A =
[[464 557 529 754 454 540]
 [320 380 754 343 425 771]
 [582 571 201 439 439 525]
 [390  93 692 316 788 328]
 [530 542 330 674 452 492]]
Rows and columns are numbered from 0.
Which number is the entry in row 2 and column 2?
A: 201
Which number is the entry at row 1, column 0?
A: 320
Which number is the entry in row 2 and column 0?
A: 582
Which number is the entry at row 0, column 2?
A: 529
Which number is the entry at row 0, column 0?
A: 464
The entry in the top-right corner: 540
The entry directly below 788 is 452
Which number is the entry at row 0, column 1?
A: 557
The entry in row 2 and column 1 -> 571
Which number is the entry just left of the smallest entry?
A: 390
Which number is the bottom-left entry?
A: 530

-11   0  13  -9  10  18 -17 -53 -11
 -1  12 -15   6   9   8   0  -7  -5
  1   1  17   4  10  -2   0  -8  17
  0 -13  -9   4   0  13   9  16 -14
  0   8  -1   9   6   5   2  -3  14
 -7 -10   6 -10  -2  15  -8 -30 -18
 -1   3   0 -15  -7   3 -18 -56  -5
-18   2 -10  -2   3  -5   2  -2 -13
  0  16   0  -1   3   0  -7 -27  -5
The entry directly above the smallest entry: -30
The top-right entry: -11
Find the first entry of the largest entry's row.
A: -11
Find the bottom entry of the column that holds the largest entry.
A: 0
Find the fourth entry in reading order.
A: -9
Find the 5th entry, reading row by row.
A: 10
Find the 3rd entry in reading order.
A: 13
Find the entry directly above -27.
A: -2
The entry just left of the smallest entry is -18
Find the third entry on the diagonal from the top-right corner.
A: 0
The bottom-right entry -> -5
The second entry on the main diagonal -> 12
The third entry on the main diagonal -> 17
The top entry of the column that holds the smallest entry -> -53
The entry just right of 12 is -15
The smallest entry in the first column is -18
The second entry, reading row by row: 0
Find the entry directly above the centre entry.
A: 0
The entry just right of 15 -> -8
Find the entry in the bottom-left corner.
A: 0
The largest entry in the first column -> 1
Find the entry just left of the centre entry.
A: 9

M =
array([[-667, -657, -573, -539,  520,  434, -178,  191],
       [ 365,  376,  248,  225, -221, -536,   44,  -72],
       [ 287,  294,  365,  394, -434,  -99,  279, -309],
       [  67,   49, -237, -216,  182,  -57,  -11,  -15],
       [  96,  129,  163,  149,  -21,  -61,  -82,  148],
       [ 117,  131,  130,  174, -161,  213,  157, -159],
       [ 626,  606,  302,  273, -263, -742,   15,  -46]])
The entry in the top-right corner -> 191
Read off the largest entry in the last row.
A: 626
Read off the bottom-right entry.
A: -46
Read off the entry just left of 163.
A: 129
The entry directly below -178 is 44
Read off the top entry of the column that holds the largest entry.
A: -667
The bottom entry of the column that holds the smallest entry: -742
Read off the fourth entry from the end, reading row by row.
A: -263
Read off the entry just left of 376.
A: 365
The entry just left of -216 -> -237
The 3rd smallest entry: -657
Read off the smallest entry in the last column.
A: -309
The entry just right of 213 -> 157
The 3rd entry on the diagonal from the top-right corner: -99
Read off the entry just left of 174.
A: 130
Read off the third largest entry.
A: 520
Read off the entry directly below 96.
A: 117
The third entry on the main diagonal: 365
The entry just left of -309: 279
The entry just left of 44 -> -536
The second entry from the end, reading row by row: 15
Read off the entry just right of 302.
A: 273
The entry directly below 149 -> 174
Read off the entry just right of 163.
A: 149
Read off the entry directly below 67.
A: 96
Read off the entry directly above 148.
A: -15
Read off the entry just right of 248.
A: 225
The entry just left of -15: -11
Read off the entry just right of the largest entry.
A: 606
The entry directly below 191 is -72

array([[  9,  -5,  23,  16],
       [-17, -57, -14, -10],
       [-26, -68, -28, -19],
       [-47, -57, -55, -24],
       [  5,   3,  17,  14],
       [-19, -41, -21, -10],
       [  5,   3,  13,   9],
       [  9,   3,  26,  18],
       [  4,  -5,  -1, -10],
       [  4,   0,   9,   3],
       [  4,  -2,   5,  -3],
       [-10,  -6, -12,  -5],
       [-22, -11, -23,  -4]])
The entry just left of 26 is 3
Read off the top entry of the column that holds the largest entry.
Answer: 23
Read off the top-left entry.
Answer: 9
The fifth-last entry, reading row by row -> -5
The second entry on the diagonal from the top-right corner -> -14
The 3rd entry on the diagonal from the top-right corner: -68
Read off the entry in the bottom-left corner.
Answer: -22
Read off the entry directly above the smallest entry.
Answer: -57
The entry directly above 26 is 13
The last entry, reading row by row -> -4
Read off the last entry in the row that holds the largest entry.
Answer: 18
Read off the entry just left of -55.
Answer: -57
Read off the bottom entry of the column that holds the largest entry.
Answer: -23
The entry directly above -1 -> 26
The fourth entry, reading row by row: 16
The entry just right of the smallest entry -> -28
Read off the entry just right of -1.
Answer: -10
Read off the entry just left of the smallest entry.
Answer: -26
Read off the entry just right of -2.
Answer: 5
The entry just right of -6 -> -12
Read off the last entry of the smallest entry's row.
Answer: -19
The entry just right of -22: -11
Read off the entry directly above 13.
Answer: -21
The top entry of the column that holds the smallest entry: -5
The entry directly below the largest entry is -1

Questions about the array below.
1) Read off the entry just right of 164.
2) Read off the entry just left of the largest entry.
3) Read off the entry just left of 210.
[[230, 190, 167, 141, 168, 208, 31, 128, 106], [229, 211, 176, 192, 186, 198, 86, 147, 139], [192, 190, 178, 141, 179, 200, 137, 155, 124], [159, 190, 162, 144, 186, 193, 133, 127, 130], [167, 193, 175, 144, 232, 176, 158, 172, 140], [165, 174, 172, 128, 216, 153, 160, 126, 143], [154, 178, 178, 131, 214, 166, 183, 150, 133], [146, 162, 211, 113, 184, 142, 180, 164, 144], [122, 150, 184, 130, 168, 159, 200, 142, 101], [123, 144, 157, 115, 175, 174, 211, 165, 106], [136, 119, 175, 106, 182, 145, 203, 124, 124], [141, 138, 202, 134, 168, 141, 195, 126, 113], [117, 173, 170, 147, 181, 162, 229, 140, 163], [126, 132, 210, 123, 179, 132, 215, 98, 145]]
1) 144
2) 144
3) 132

arr =
array([[ 15,  21,  18,  27,  37,  22, -54,  18, -12, -34,  30, -57, -18],
       [  0,   2,   0,   1,   1,   0,  -1,   1,  -1,  -1,   2,  -2,  -3],
       [  1,   4,   1,   4,   4,   1,  -5,   2,  -2,  -5,   1,  -7,  -2],
       [-12,  -3,  -5,  -1,   0,  22,  28,   4,  19,  -5,  -1, -16,  -4],
       [  1,  11,   2,  -6,  -8,   9, -12,   8,   3,   4,   6,  -7,  -6],
       [ 29,  -3,  -5,  11,  40,  20,  10,  -8,  -9,  33,  -4,  10,   4],
       [ 17,  22,  20,  34,  42,  24, -63,  22, -14, -41,  34, -66, -20],
       [-12, -11,   4,   1,   9,  19,  24, -26,  -4,  29,  -6,  22,  14],
       [  5,   7,   0,   0,  -4,  -8, -11,  14,  -1, -16,   2, -11,  -9],
       [  0,  -2,   1,  -2,   1,   0,   1,   2,   0,  -1,   2,  -1,  -1],
       [ -1,  -9,  -2,   7,   8,  -6,   9,  -8,   0,  -1,  -5,   5,   4]])
Counting starts at 0.
The entry directly below the smallest entry is 22
The entry in row 1 and column 2 -> 0
The entry in row 0 and column 2?
A: 18
The entry at row 2, column 2?
A: 1
The entry in row 2 and column 0?
A: 1
The top-left entry?
A: 15
The entry at row 1, column 0 is 0
The entry just right of the smallest entry?
A: -20
The entry in the bottom-right corner is 4
The top-right entry: -18
The entry at row 0, column 1?
A: 21
The entry just left of the smallest entry -> 34
The entry just right of 30: -57
The entry directly below the centre entry -> -63
The bottom entry of the column that holds the smallest entry is 5
The entry just right of the largest entry?
A: 24
The entry just right of the centre entry?
A: -8
The bottom-left entry?
A: -1
The entry directly below -14?
A: -4
The entry directly above the largest entry: 40
The entry directly above the centre entry is -12
The smallest entry: -66
